Here is a tiny trained network, its code and every weight. The questions are about switching its units off for an input and a target symbol, where a switched-off unit gives its printed mean instead of its output.

import numpy as np


def w(rows, s, z=0):
    codes = np.array(rows[::2]) - 128.0
    scale = np.full(codes.shape[1], s)
    scale[-1] = z or s
    return codes * scale


def f(y):
    return y / 2 * (1 + np.tanh(0.7978845608 * (y + 0.044715 * y**3)))


def softmax(a):
    e = np.exp(a - a.max(-1, keepdims=True))
    return e / e.sum(-1, keepdims=True)


def log_softmax(a):
    a = a - a.max(-1, keepdims=True)
    return a - np.log(np.exp(a).sum(-1, keepdims=True))


def net(x, mask):
    ids = ['αβδεηθλμξπτψ'.index(c) for c in x.split()]
    T = len(ids)
    res = E[ids] + P[:T]
    u = 0
    for l in range(3):
        q, k, v = (res @ M[l].T for M in (Q, K, V))
        z = softmax(np.where(np.tri(T) > 0, q @ k.T / 3**0.5, -1e9)) @ v
        res = res + np.where(mask[u], z, O[l][:, -1]) @ O[l][:, :-1]
        u += 1
        y = f(res @ A[l][:, :-1].T + A[l][:, -1])
        res = res + np.where(mask[u : u + 4], y, B[l][:, -1]) @ B[l][:, :-1]
        u += 4
    return log_softmax(res[-1] @ U[:, :-1].T + U[:, -1])


Q, K, V, O, A, B = {}, {}, {}, {}, {}, {}
E = w([
[104,116,139,114],'α',
[136,101,37,108],'β',
[113,196,143,173],'δ',
[139,206,38,64],'ε',
[112,62,95,153],'η',
[165,251,176,150],'θ',
[182,85,98,143],'λ',
[218,174,141,189],'μ',
[102,165,156,95],'ξ',
[123,108,108,148],'π',
[31,120,61,179],'τ',
[73,96,124,82],'ψ',
],0.021)
P = w([
[116,98,247,102],'0',
[123,125,84,167],'1',
[169,210,81,93],'2',
[92,146,143,116],'3',
[120,130,78,162],'4',
[164,212,77,90],'5',
[92,143,153,112],'6',
[117,137,70,151],'7',
[171,218,74,91],'8',
[97,134,171,107],'9',
],0.012)
Q[0] = w([
[141,149,3,212],'L0H0',
[134,80,152,163],'L0H0',
[127,83,78,35],'L0H0',
],0.014)
K[0] = w([
[141,18,251,250],'L0H0',
[101,147,55,213],'L0H0',
[180,33,156,98],'L0H0',
],0.012)
V[0] = w([
[95,192,107,225],'L0H0',
[209,93,120,214],'L0H0',
[130,139,190,2],'L0H0',
],0.0032)
O[0] = w([
[157,81,239,194,254],'L0H0',
[163,16,177,2,140],'L0H0',
[115,180,32,210,176],'L0H0',
],0.0027,0.00075)
A[0] = w([
[230,191,45,113,5],'L0N0',
[44,31,135,103,184],'L0N1',
[167,9,205,253,112],'L0N2',
[161,239,170,31,74],'L0N3',
],0.0065,0.0013)
B[0] = w([
[5,106,80,111,244],'L0N0',
[15,80,64,157,170],'L0N1',
[184,128,106,224,152],'L0N2',
[216,7,119,84,253],'L0N3',
],0.012,0.0044)
Q[1] = w([
[136,108,188,6],'L1H0',
[143,85,90,134],'L1H0',
[86,110,166,108],'L1H0',
],0.016)
K[1] = w([
[131,57,246,31],'L1H0',
[162,50,35,134],'L1H0',
[77,141,129,149],'L1H0',
],0.011)
V[1] = w([
[123,108,50,159],'L1H0',
[253,88,22,136],'L1H0',
[79,220,134,188],'L1H0',
],0.0039)
O[1] = w([
[130,161,83,155,254],'L1H0',
[98,212,78,255,232],'L1H0',
[121,210,100,190,93],'L1H0',
],0.0068,0.0031)
A[1] = w([
[2,87,224,205,217],'L1N0',
[40,12,86,184,3],'L1N1',
[140,135,81,211,136],'L1N2',
[125,238,54,141,75],'L1N3',
],0.0098,0.0047)
B[1] = w([
[6,130,121,132,221],'L1N0',
[208,104,163,198,254],'L1N1',
[182,165,93,103,230],'L1N2',
[154,86,169,76,225],'L1N3',
],0.017,0.0083)
Q[2] = w([
[97,254,105,199],'L2H0',
[164,151,213,178],'L2H0',
[159,139,132,93],'L2H0',
],0.0099)
K[2] = w([
[93,215,2,128],'L2H0',
[177,134,61,100],'L2H0',
[139,169,140,139],'L2H0',
],0.0097)
V[2] = w([
[133,192,182,79],'L2H0',
[74,254,55,153],'L2H0',
[74,122,175,102],'L2H0',
],0.0078)
O[2] = w([
[189,158,133,55,1],'L2H0',
[67,228,3,108,97],'L2H0',
[135,212,125,113,107],'L2H0',
],0.0064,0.0069)
A[2] = w([
[46,186,216,48,143],'L2N0',
[183,128,79,127,70],'L2N1',
[133,130,166,229,1],'L2N2',
[26,71,145,2,25],'L2N3',
],0.0098,0.0061)
B[2] = w([
[126,218,180,91,188],'L2N0',
[89,253,161,64,211],'L2N1',
[146,93,97,40,254],'L2N2',
[255,118,13,60,189],'L2N3',
],0.013,0.0066)
U = w([
[150,44,68,231,105],'α',
[137,110,153,1,41],'β',
[94,194,111,37,49],'δ',
[174,68,232,122,88],'ε',
[172,163,50,211,219],'η',
[163,105,141,191,241],'θ',
[41,183,222,55,168],'λ',
[176,99,18,104,3],'μ',
[18,196,60,199,156],'ξ',
[26,61,136,85,156],'π',
[203,199,144,154,52],'τ',
[47,120,114,12,202],'ψ',
],0.0077,0.0078)

Each question gives the input, a string of symbols that net reads in full, and the target symbol t.
The units are the heads (3 rows each of Q, K, V and O) and the neurons (one row each of A and B). Each row of codes is followed by its name. A weight is (code - 128) times the scale printed after its matrix; where a second scale follows, it is the last column's (O, A, B and U).
mask holds one flag per unit, layer by layer, with each layer's heads first. A switched-off unit (its flag False) gives its mean, the last column of its rows in O or B, instead of its output. The means were averaged over made-up inputs and are rounded, as every weight is.
A unit's drop is (log p(t) with every unit on - log p(t) with that unit switched off) / (log p(t) with every unit on - log p(t) with every unit switched off).
The circuit of an input: a set's keep is (log p(t) with only the set's units on - log p(t) with every unit switched off) / (log p(t) with every unit on - log p(t) with every unit switched off). Starting from the 12 units with the biggest drops (on a tie, the unit counted first), units are removed one at a time, each time the one whose removal leaves the highest keep (on an exact tie, the one counted first), for as long as the keep stays at least 0.8.
units of the circuit, in order: the units of the circuit, biggest drop first
k most important neurons: the k neurons with the biggest drops, biggest first
k most important neurons of layer l: the k neurons of layer l with the biggest drops, biggest first
input ψ μ π η β π δ, target λ: 2 most important neurons -> (L0N0, L1N1)
input π δ π λ μ ξ ξ, target β: units of the circuit, in order -> (L1H0, L2N3)
input θ ξ π λ π δ π λ π, target ε: most important neuron of layer 0 -> (L0N3)
input π τ π δ λ, target τ: units of the circuit, in order -> (L2N1, L1N2, L1N0, L0N2)
input μ ε θ θ τ π ψ π π μ, target τ: 2 most important neurons -> (L1N0, L0N2)
input η η τ μ η β π τ ψ, target α: 2 most important neurons -> (L0N1, L1N0)
input θ τ θ ε λ ε τ β η, target ε: 2 most important neurons of layer 0 -> (L0N3, L0N0)
input θ τ λ δ θ ξ, target ε: units of the circuit, in order -> (L0N3, L2H0)
input β λ π ε, target μ: 3 most important neurons -> (L2N3, L0N1, L1N1)
input η β π π ψ β, target α: 4 most important neurons -> (L1N1, L0N0, L0N1, L0N2)
input η θ λ ε θ δ ψ η ψ ε, target μ: units of the circuit, in order -> (L1N1, L2N3)
input θ π δ ξ π β, target ε: 2 most important neurons of layer 1 -> (L1N3, L1N0)
input μ μ ε ε μ ε β ε, target ε: 2 most important neurons of layer 1 -> (L1N1, L1N0)
input π τ π μ μ, target δ: 3 most important neurons -> (L2N1, L1N2, L1N1)
input ψ τ α α ε η θ π ε μ, target τ: units of the circuit, in order -> (L1N2, L0N2, L1N0, L2N1)
input π τ β π μ, target δ: 2 most important neurons -> (L1N2, L2N1)
input δ π τ, target δ: units of the circuit, in order -> (L1N3, L2H0, L1N2, L1N0)
input τ η π, target ξ: 4 most important neurons -> (L1N0, L1N1, L0N3, L2N2)
input θ ε θ μ η δ τ π η, target ε: units of the circuit, in order -> (L1N3, L2H0, L0N3, L1N0)
input ψ π ξ θ π ψ η π π η, target α: 2 most important neurons of layer 0 -> (L0N2, L0N1)
input π η η π ψ θ λ τ, target α: most important neuron -> (L1N1)
input ψ θ ξ π ε, target β: units of the circuit, in order -> (L1N3)
input β π β α, target δ: 3 most important neurons -> (L0N3, L2N3, L2N0)
